Here is a tiny trained network, its code and every weight. The questions are about switching its units off for an input and a class, where a switched-off unit gives its printed mean instead of its output.

import numpy as np


def w(rows, s, z=0):
    codes = np.array(rows[::2]) - 128.0
    scale = np.full(codes.shape[1], s)
    scale[-1] = z or s
    return codes * scale


def f(y):
    return np.maximum(y, 0)


def log_softmax(a):
    a = a - a.max(-1, keepdims=True)
    return a - np.log(np.exp(a).sum(-1, keepdims=True))


def net(x, mask):
    res = np.array(x, float).reshape(1, 2) / 4 @ E
    y = f(res @ A[0][:, :-1].T + A[0][:, -1])
    res = res + np.where(mask, y, B[0][:, -1]) @ B[0][:, :-1]
    return log_softmax(res[-1] @ U[:, :-1].T + U[:, -1])


A, B = {}, {}
E = w([
[29,207,190],'x0',
[62,3,73],'x1',
],0.0073)
A[0] = w([
[177,147,160,241],'n0',
[2,87,141,42],'n1',
[126,175,190,191],'n2',
[138,45,82,133],'n3',
[131,118,126,88],'n4',
[220,141,115,251],'n5',
[184,140,163,74],'n6',
],0.022,0.0026)
B[0] = w([
[131,146,75,200],'n0',
[220,134,70,222],'n1',
[36,186,85,214],'n2',
[102,80,253,255],'n3',
[104,126,130,137],'n4',
[224,105,83,237],'n5',
[124,101,104,180],'n6',
],0.022,0.011)
U = w([
[196,92,8,191],'0',
[36,163,66,135],'1',
[68,82,143,2],'2',
],0.015,0.00085)

Each question gives the input, the list of numbers given to net, and the class t.
The units are the neurons (one row each of A and B). Each row of codes is followed by its name. A weight is (code - 128) times the scale printed after its matrix; where a second scale follows, it is the last column's (A, B and U).
mask holds one flag per neuron, in row order. A switched-off neuron (its flag False) gives its mean, the last column of its row in B, instead of its output. The means were averaged over made-up inputs and are rounded, as every weight is.
A unit's drop is (log p(t) with every unit on - log p(t) with that unit switched off) / (log p(t) with every unit on - log p(t) with every unit switched off).
unit that matters most: the unit with the biggest drop
top k neurons: the k neurons with the biggest drops, biggest first
drop when u is switched off: that unit's drop, to one decimal
input [4,-1], class 1: unit that matters most -> n5
input [-1,4], class 2: top 2 neurons -> n5; n3
input [-8,1], class 2: top 2 neurons -> n3; n1
input [7,-1], class 1: top 2 neurons -> n2; n5
input [2,-7], class 1: top 2 neurons -> n2; n1
input [5,-1], class 1: top 2 neurons -> n5; n2
input [1,-4], class 1: top 2 neurons -> n1; n2
input [1,-2], class 1: drop when n5 is switched off -> 0.3
input [-4,6], class 2: drop when n1 is switched off -> 0.0
input [-3,1], class 2: drop when n1 is switched off -> 0.5
